(in the rows, 128 means zero)
Rows with their classes:
[142 147 118  96 121 137 100 125 202 110 194 132 154 100 140  95  68 146
 177 101 132  96 149 146 171 170  82 100 113  98 100 139 128 140 131 121
 142  93 143 172 127 128 110 124  93 147 170 111 130 101]
J417
[133 150 107 118 116 148 101 141 125  97 181 136 143  90 142 117  64 153
 153  94 130 110 168 126 147 169  76 108 111 125  97 141 128 142 123 100
 137  85 144 164 147 144 104 142 101 169 145 128 171 124]
J717
[135 154  95 116 111 122 109 111 116 118 156 129 135  89 144 115  62 180
 117  80 124 123 133 118 132 141  61 104 133 122 118 134 141 135 121 105
 139 119 115 148 123 150  99 139  94 166 145 122 133 140]
J717
[145 137  96 123 114 121  94 104 138 101 170 129 145  95 146 113  74 162
 149  80 140 114 165 136 166 156  86 112 139 122 115 136 119 142 128 111
 134 114 148 158 127 126  95 132 109 153 166 123 138 128]
J717
[134 146 108 118 121 127  98  83 141  92 195 142 144 115 119 109  70 158
 159 115 143 111 167 131 165 166  71 119 120 127 123 130 120 143 121 113
 139 100 123 161 127 137  98 119 102 153 143 127 148 127]
J717
[138 134  99 101 106 116  83 116 175 118 188 136 150  89 109 121  67 147
 146 103 129 112 151 130 162 172  54 102 128 128  94 138 140 120 113 119
 136  78 151 187 129 144 146 117  92 168 153 106 140 134]
J417
[137 146 111 123 130 114 100 124  63 147 156 119 135  97 176 117 100 152
 114  53 153 124 119 154  89 183  72  94 131 116 110 131 127 135 112 121
  93  99 128 120 108 138 105 146  94 168 125 114 128 148]
J502
[118 137 112  95 131 123 123  98 126 117 167 148 155 108 151  95  76 154
 138  59 125 117 162 131 138 184  88 116 116 130  94 140 107 153 159 117
 120 111 145 149 104 150 129 136  87 159 121 104 124 127]
J542
[121 166  85 152 105 135 128  86  91  97 151 126 128  84 135  96  99 143
 120  59 140 148 114 149 132 121 113 139 147 122 143 129 124 150 123 118
 136 115 123  83 136 151  71 158 141 139 144 150 149 105]
J909
[125 159 120 109 146 126 133 105 125 130 148 148 129 114 155 101  88 140
 173 108  97 101 113 129 140 173 101 129 121 129  90 138 128 150 154 125
 110 106 137 127 131 136 134 110 126 122 198 101 126 112]
J780
[130 146 105  98 122 119 116 162 119 125 103 136 134 114 174 118 104 170
 124 120 121 121  74 127 121 136  88 133 107 133 114 139 157 130 140 108
 118 154 127 121 121 146 159 101 128 147 205 109 118 142]
J860
[130 252 105 115 126 117  91 131 144 122 216 120 140  87 125 121  53 151
 154  95 148 107 158 128 158 182  77 103 137 134  91 123 127 135 115 112
 158  72 130 164 159 155 100 120  66 165 204 131 153 130]
J717
[117 177 134 114 149 159 174 131 125 113  89 131 117 127 135  86 152 127
 158 109  88 118  91 128 150 101 172 169 123 116 109 147 115 148 152 166
 129 153 134 115 131 130 161 132 157 131 139 117 119 109]
J14
[124 150 118 108 113 124 114 145 122 133 136 148 104 125 121 141 124 143
 146 129 101 112 100 127 142 161 109 144 146 120  91 151 123 147 143 130
 126 133 151 146 117 143 133 113 116 140 199 125 131 113]
J860
[135 140  97 135 109 125  95 123 125 122 179 123 149 114 134 100  75 176
 145 100 140 123 155 142 158 162  76 126 131 133 104 131 114 156 121  97
 138 112 156 157 110 133  92 123 108 149 145 122 118 125]
J717
[145 135 106 115 116 123  93 103 141 163 173 136 131  93 135 124  83 134
 133 107 144 116 152 127 167 154  80 106 113 136 115 131 130 123 106 109
 136 154 142 145 134 148 107 126 103 136 141 131 122 127]
J717
[127 150 113 116 113 148 116 140 134 146 124 137 147 110 137 103 115 131
 160 114 118 114 111 140 158 148 137 139 126 126 101 143 128 164 148 130
 127 128 146 135 126 130 126 116 158 129 172 101 137 140]
J780
[120 158 118 107 140 134 122 145 126 123 124 156 127 130 148 103 123 142
 152  97 110 116  98 138 138 136 115 143 120 118 123 151 116 142 136 127
 126 133 140 156 136 119 141 117 153 149 183  99 135 105]
J860
[132 137 131  95 149 148 124 148 130 124 142 144 122 105 168 101  94 160
 134 110 106 117 147 126 108 172 119 112 118 110 127 145 116 141 136 129
 121 121 121 103 133 146 141 150  91 152 114 109 103  96]
J313
[119 104  81 108 126 121 110 137 131 122 126 139 150  80 152 104  94 156
 145 103 117 114 117 130 183 157 122 142 126 126 101 159 125 143 125 133
 106 123 130 120 133 124 117 139 112 140 174 107 127 109]
J780
[102 173  87 132 130 120 138  63  87 118 158 109 136  87 127 128  82 143
 109  78 135 147  93 147 109 115 129 132 143 109 140 118 151 147  96 121
 134 111 113  83 156 144  62 168 159 147 158 161 159 130]
J909
[142 149  89 102 137 124  90  96 166 113 200 125 154  96 124 109  62 150
 166  91 132 116 180 134 166 192  80 111 126 122 113 142 126 146 113 103
 137  88 146 197 127 144 114 141  88 163 132 115 122 124]
J417
[128 131 116  98 146 124 120 169 129 134 111 134 134 130 163 127 155 147
 142 127 114 129 100 137 134 119 127 144 125 123  82 142 129 141 150 133
 109 141 129 119 122 130 159 107 133 130 181 105 123 123]
J860
[120 125 124 122 140 130 115 134 148 146 146 151 139 106 128 106  99 136
 162 126 121 109 138 144 158 163 123 129 119 134  91 134 115 142 145 130
 111 129 128 127 137 134 132 162 109 123 159 113 143 128]
J780
[133 155 108 120 141 123  94 149 115 155 130 134 129 135 143 106 104 147
 140 137 115 113 104 119 119 188 100 132 121 144 100 150 132 137 137 129
 118 121 142 154 115 149 147 103 144 151 182 117 132  92]
J860
[142 152 110 108 121 125  74 105 126 117 193 119 149  69 137 117  54 157
 147  84 136 104 148 134 154 173  61  97 114 130 112 132 133 128 116  99
 146  87 141 171 131 135  99 128 123 169 148 136 147 128]
J717
[128 145 106 106 135 132 114 133 142 117 151 122 154 124 143 102 110 153
 157 116 124 128 124 119 142 153 121 170 122 131 117 141 122 146 146 129
 121 131 174 153 119 129 135 115 124 133 171 107 122 128]
J780
[141 136 109  87 131 103  82 143 132 122 167 145 145 106 147  96  58 148
 154  94 140 107 163 137 156 199  70  98 118 135  98 141 104 135 121 117
 111 105 131 158 128 130 139 137  85 166 137 108 121 128]
J542
[121 136 111 104 134 125 118 136 118 120 144 143 138 126 140 117 115 131
 147 111 118 122 129 143 134 144 118 134 130 125  79 130 147 149 121 131
 163 137 135 148 127 134 138 109 123 130 158 107 138 113]
J780
[145 138 116 105 150 115  99 141 105 132 173 136 141 105 154 102  59 169
 129  91 136 116 171 161 126 186  15 107 102 123  98 141 147 140 134 120
 109 112 136 163 115 134 118 132  79 164 109 106 113 121]
J542
[120 134 112 122 134 122 120 146 120 129 103 156 124 133 160   4 123 150
 143 118 112 100  90 142 147 153 125 153 121 126 114 148 132 147 155 119
 111 153 124 119 136 124 150 129 138 125 176 101 111 124]
J860
[127 171 115  94 126 134 113 129 120 101 118 146 123  99 154 106  96 161
 152  92 119 122 110 131 142 130 119 131 128 119 128 143 152 143 137 135
 120 136 159 127 127 131 136 102 126 131 174 105 131 160]
J780
[147 135 104 106 123 124 110 151 131 136 115 132 130 116 155 145 114 155
 145 135 118 137 107 120 148 152 116 136 122 150 121 152 146 141 134 125
 131 134 125 146 119 127 139 104 124 131 157 102 123 118]
J780
[124 135 116 110 144 111 130 135 130 120 112 136 113 122 141 110 146 153
 166 116 115 121 101 140 137 139 158 133 116 132 121 149 152 124 152 146
 129 131 144 127 120 124 141 114 136 136 174 116 131 113]
J780
[ 95 188  87 132 128 127 123  76  69 132 157 136 125  99 152 128  91 137
 138  81 127 134  88 142 117 130  94 130 134 107 107 114 124 152 129 126
 126  98 123 104 146 151  69 150 149 146 159 158 151 141]
J909
[131 150 113 117 130 136 124 131 108 110 151 140 131 105 147 105 102 157
 143  76 117 128 118 117 138 140 103 125 110 133  99 134 131 140 141 115
 130 142 139 144 117 138 137 130 124 152 152  98 102 107]
J780
[117 137 124 122 142 124 125 125 121 135  96 151 136 114 134 108 138 125
 156 109 122 162  84 159 139 134 158 159 157 129 110 118 133 147 142 144
 138 143 120  96 120 128 133 122 143 119 173 123 142 120]
J14
[143 146 108  88 140 135  96  94 142 113 164 147 146  91 152  98  58 172
 145  78 124 116 138 141 137 180  97 109 101 122 107 149 132 130 123 113
 109 117 147 164 134 136 122 128  98 178 146 100 101 127]
J542
[131 155 123 110 128 142 118 129 125 124 144 150 133 128 122 102 118 126
 162 137 102 104 107 125 130 142 130 138 128 128  98 145 129 147 160 135
 120 127 174 139 134 125 138 123 137 136 174 118 118  99]
J780
[127 164 106 105 110 128  89  94 134  99 192 135 140  78 144 102  52 155
 155  84 119 108 139 127 152 158  64  90 116 136  94 136 135 140 117 102
 128  94 146 175 140 144 121 133 106 164 159 111 128 137]
J717
[135 145 101 121 124 117  92 117 128 119 186 124 142  94 137 120  77 149
 119 104 133 114 140 132 143 148  88 102 136 132 121 138 128 138  68 131
 136 105 140 154 144 131 107 134 104 134 159 130 128 136]
J717
[144 124 118 113 134 110  86 124 137 126 169 132 154 134 133 117  85 145
 126 110 148 121 160 138 160 176  95 114 159 150 105 115 112 126 122 121
 122  99 131 155 129 131 126 148 102 165 107 119 133 136]
J542
[114 148 103 116 156 111 132 143 113  95  77 129 105 105 168  94 122 146
 158 103  93 130  67 151 136 125 165 157 132 113 147 146 131 161 140 138
 101 160 120  92 133 143 127 127 118 120 203 105 116  97]
J14
[141 137 122 108 125 114  80 140 130 129 182 132 143  94 139 117  84 169
 116 104 162 106 160 137 138 173  76  93 121 132 107 168 117 127 122 119
 123 103 118 145 127 145 131 129  92 150 144 120 142 134]
J542
[131 142 116 115 122 110  94 100 143 127 184 130 138 105 126 121  82 153
 131 115 149 114 127 121 147 153  67 107 114 141 130 123 152 122 120 108
 155  82 131 160 127 162 101 126 127 148 137 134 167 122]
J717
[126 147 112 120 132 128  92  60 125 102 210 131 148  84 143 121  65 150
 154  91 137 113 145 137 136 166  60 111 121 134 108 132 116 134 126 110
 132  88 134 159 120 141 129 134  99 177 144 114 133 126]
J717

Rows, each with its class:
[126 121 122 154 123 131  49  83 139 103 133 132 125 179 143 124 132  85
 180 134 118 126 142 132 127 132 121 127 132 143 141 163 118 157  99 127
 145 117 101 130 121 125 150 128 126 133  85 158 128 117]
<24>
[106 148 129 143 226 152 142 123 118  89 129 132 169  18 131 132 135 144
 106 139 157 145 155 135 145 111 110 131 145 129 104 127 130 129 181 144
 146 112 143 118 138 123 142 131 155 141 192  89 121 165]
<33>
[135 122 132 149 149  99  65 108 127 158 129 115 127 154 121 111 126 124
 169 120 123 113 133 145 122 110 159 141 101 121 125 145 131 151 141 122
 158 114 116 131 156 123 160 125 141 120 168 161 123  98]
<24>
[125 144 110 144 198 140 185 121 120  81 120 141 126  68 148 127 129 136
 113 122 138 139 181 125 131 108 104 128 141 149 131 132 147 132 130 129
 122 114 131 128 132 122 118 133 147 133 171 122 118 155]
<33>
[123 150 126 132 182 150 199 128 119 104 123 135 135 122 136 130 171 111
 105 121 134 122 167 109 139 137 107 134 123 142  97 110 139 102 180 151
 112 127 153 120 124 135 138 123 152 136  51 105 118 160]
<33>
[116 142 132 140 201 138 164 141 122 107 132 128 141  37 122 129 133 158
 101 130 143 138 150 134 132 105 125 132 131 121 113 119 139 123 171 141
 135 148 142 120 137 160 133 131 149 136 213 104 122 156]
<33>
[137 125 128 151 146 125 100 104 139 146 120 126 130 206 134 120 150  85
 167 119 114 132 157 134 143 135 137 131  96 138 135 145 124 144 126 135
 127 111 116 135 135 130 157 123 138 132  40 170 122 111]
<24>
[122 143 117 144 192 153 216 134 126  94 128 137 135  66 136 138 147 122
  95 126 147 137 185 128 132 127  82 127 128 149 119 122 144 124 130 131
 101 128 138 121 126 122 147 129 149 141  85 107 118 171]
<33>
[101 134 126 162 230 151 155  95 122  82 123 111 153  13 131 127 126 149
 120 129 164 146 175 153 132  95  95 125 151 139 112 143 139 138 125 133
 157 116 132 115 156 115 171 133 153 146 221 100 117 162]
<33>
[113 126 115 120 173 131 164 120 120 120 122 138 138  85 138 136 152 108
 101 117 149 128 160 116 130 104 107 113 142 143 106 112 134 122 152 125
 112 114 130 114 112 130 131 124 146 130  53 118 118 139]
<33>
[139 144 116 141 216 120 225 145 125 158 130 128 144  60 130 113 140 162
 102 112 135 124 163 141 123  91 136 122 107 122 124 107 151 130 163 143
 122 118 149 129 147 137 127 132 165 143 161 108 121 152]
<33>
[118 142 126 145 197 136 188 124 122  82 123 125 128  54 127 136 141 128
  96 129 142 133 170 127 129 126  92 128 137 140 104 126 144 127 163 138
 126 123 134 116 138 122 149 126 153 139 191 112 117 170]
<33>
[118 130 125 141 198 121 160 124 122 106 128 127 133  47 120 136 130 138
  96 124 144 143 158 130 124 107 114 125 130 129 114 123 132 131 158 123
 122 119 139 122 139 116 148 129 140 133 209 115 118 150]
<33>
[119 133 117 132 171 146 179 130 128 109 129 137 137  74 133 137 137 129
 104 123 139 136 161 133 127 119 110 127 134 134 120 119 133 128 140 127
 109 121 136 124 123 121 146 122 141 135  99 115 123 150]
<33>
[113 146 124 135 196 162 119 123 112  95 130 131 145 101 144 131 154 130
 132 121 140 137 160 125 146 135 116 150 138 139 105 127 127 127 173 145
 137 113 134 119 130 132 138 127 144 126  71  94 121 159]
<33>
[ 97 124 125 144 174 153 155 103 135  80 119 122 151  13 123 148 130 126
  98 137 161 145 142 135 138 111  79 104 167 132 107 136 128 118 115 140
 140 128 134 112 120 116 176 121 142 152 187  91 112 165]
<33>
[124 134 117 141 183 145 153 109 123 103 128 129 133 108 134 138 148 108
 122 126 140 134 177 129 125 134  89 127 125 149 121 135 132 142 145 128
 114 113 129 129 127 123 150 124 150 132  93 111 119 150]
<33>
[142 120 125 157 119 115 127 105 141 148 124 112 128 194 132 116 134 108
 171 129 109 125 138 145 117 126 140 131  95 145 149 150 136 151  78 129
 134 124  99 141 145 131 158 127 131 136  96 174 126 106]
<24>
[118 136 121 158 217 154 185 106 124  95 125 117 148  39 137 133 143 131
 123 127 150 134 187 148 131 108  96 125 137 143 115 137 139 142 119 144
 130 116 141 124 147 117 169 129 161 150 151 102 122 166]
<33>
[120 183 183 174 148 177 122 110 130  32 120 109 135 147 130  96 166 204
 189 160 137 104  82 144 158 176 143 137 129 142 125 175 131 103 106 228
 227 160 151 120 204 156 150 138 123 166 243 131 125 183]
<24>
[132 136 119 146 176 137 164 127 126 108 129 131 126 118 133 133 141 118
 116 128 130 135 171 133 133 137 108 128 117 142 129 130 134 140 139 134
 112 118 128 129 133 127 140 134 160 142 129 120 123 150]
<33>
[153 145 133 159 174 137  61 122 124 124 141 109 136 150 152 101 118 154
 196 117 127 101 141 166 133 131 161 149 113 136 167 163 122 169 101 133
 173 112 106 131 170 136 149 131 127 123 192 154 126 108]
<24>
[141 140 120 154 199 131  74 113 127 118 148 127 128 157 137 128 140 109
 153 128 119 142 166 144 139 145 129 144 102 129 146 150 119 164 165 121
 135 108 124 130 140 130 149 129 145 128 137 141 127 129]
<24>
[112 143 124 139 198 145 161 121 119  60 126 137 123  38 130 141 132 132
  89 134 145 146 165 128 135 133  79 126 140 142 119 130 133 127 158 131
 119 121 138 117 128 120 142 136 152 134 227 105 123 177]
<33>
[127 113 139 142 113 118  24  81 123  99 121 110 130 164 145 125 128  83
 181 122 118 126 132 123 129 116 132 142 131 147 104 161 116 144 133 125
 167 117 112 126 141 118 170 130 114 119  99 170 125  95]
<24>
[144 120 114 138 125 125  67 127 141 171 146 138 134 243 124 135 147  68
 154 127 107 130 147 131 130 165 143 134  90 122 152 128 111 163 147 116
 109 112 111 135 103 136 133 126 129 119  13 149 133  96]
<24>
[121 143 119 129 174 115 145 123 118 113 130 149 119 125 128 136 139 107
  95 125 120 123 145 102 130 119 121 131 123 135 100 113 135 115 215 129
 114 119 151 125 125 131 109 135 158 121 140 122 124 138]
<33>
[119 126 127 143 169 134 212 124 126 127 116 119 140  54 124 133 142 129
 101 117 137 130 171 133 123 101  98 124 128 143 101 119 142 121 121 135
 118 131 139 129 133 122 157 120 152 141 109 111 117 156]
<33>
[122 130 119 141 174 134 159 119 131 147 130 131 146 143 123 123 166  86
 114 116 136 125 162 118 133 130 107 125 117 134  94 115 130 122 180 141
  98 119 147 129 124 130 148 129 155 133  13 111 122 135]
<33>
[133 122 133 156 131 110  55 101 140 168 132 111 147 188 127 116 142 104
 186 135 118 104 115 143 134 124 142 119 106 124 136 149 119 143 129 145
 156 118 110 134 140 138 151 127 128 140  86 164 127  91]
<24>
[119 140 126 134 185 150 193 140 118  97 112 138 130  57 132 134 134 146
  87 107 145 131 154 119 138 112 104 130 149 141 105 104 137 113 169 139
 120 117 154 123 130 126 125 132 146 132 149 101 114 168]
<33>
[132 132 126 136 185 150 243 129 141 197 126 136 167 130 116 123 192  97
 112 115 144 117 162 133 137 115 124 111  93 121 112  82 134 101 154 172
 104 123 160 130 110 143 129 109 161 162  13  85 118 140]
<33>
[118 137 121 137 193 133 157 122 118  78 126 151 122  95 131 138 144 108
  88 132 140 131 177 112 132 130  96 129 134 137  97 122 136 115 203 131
 110 121 145 129 126 133 125 134 159 130 162 117 120 162]
<33>
[114 141 121 144 214 136 216 122 137 110 119 132 145  44 130 119 145 146
  95 122 147 128 153 124 137  94 115 116 138 134 118 118 142 116 160 157
 128 122 154 125 137 127 118 131 160 148 176  90 119 161]
<33>
[117 143 125 141 210 160 129 127 121 129 141 127 161  78 135 129 152 121
 122 120 150 128 161 141 141 126 120 145 129 126 116 124 123 136 164 148
 137 111 132 124 136 128 155 123 147 137  56  94 119 146]
<33>
[151 141 150 149 145 147 122 132 131 127 132 105 130 216 134 119 155 123
 168 126 117 113 151 146 126 175 135 155  80 139 138 133 131 158 107 143
 137 128 117 127 160 134 170 122 117 126  52 141 123 132]
<24>
[118 143 125 135 196 148 217 127 123  96 109 134 142  35 135 136 140 141
  94 122 144 140 166 125 134 108 106 123 147 142 105 116 140 117 143 146
 120 125 148 117 132 123 140 130 151 140 138  95 114 167]
<33>

Rows with their classes:
[147 130 129 153 128 128 128  92 125 130 137 116  79 105 130 109  94 124
 134 124 119 102 149 142 121 121 126 159 150 140 114 160 130  97 128 139
 147 114  91 128 157 134 139 140 119  56 126 168  82 172]
V
[114 147 111 142 145 126 123  91 129 121 141 115 132 128 145 138 120 108
 156 107 165 120 126 114 132 123 141 114 134 121 113 112 163 135 119 132
 150 120 124 117 156 145 147 103 135 121 123 125 130 140]
V
[130 126 117 138 118 124 121 102 120 104 151 131 113 113 143 140 126 132
 107 126 104 133 179 144 106 110 138 143 154 115 133 115 127 118 136 124
 155  86 100 141 172 127 132 122 103 118 135 152  67 158]
J
[152 144 142 157 123 126 110  39 131 147 145 119  94 123 125 112  97 110
 162 119 116 116 132 143  96 125 122 154 124 126 135 157 146 116 128 150
 177 106 120 117 166 150 181 134 114 105 151 164  51 171]
C
[113 115 137 109 123 142  97 118 147 133 132 144 125 122 127 147 119 138
 135 123 134 131 120 125 130 157 116 128 125 121 143 116 129 177 121 114
 118 133 148 106 117 138 177 106 138 133 164 121 106 112]
E
[187 136 125 159 124 149 107 137 149 177 121 104 101  95 114 104  84 154
 146 125 126  95 152 142 111 170 118 153 155 137 142 167 137 108 132 165
 165 119 138 119 149 136 138 149  86 113 139 143  62 141]
H
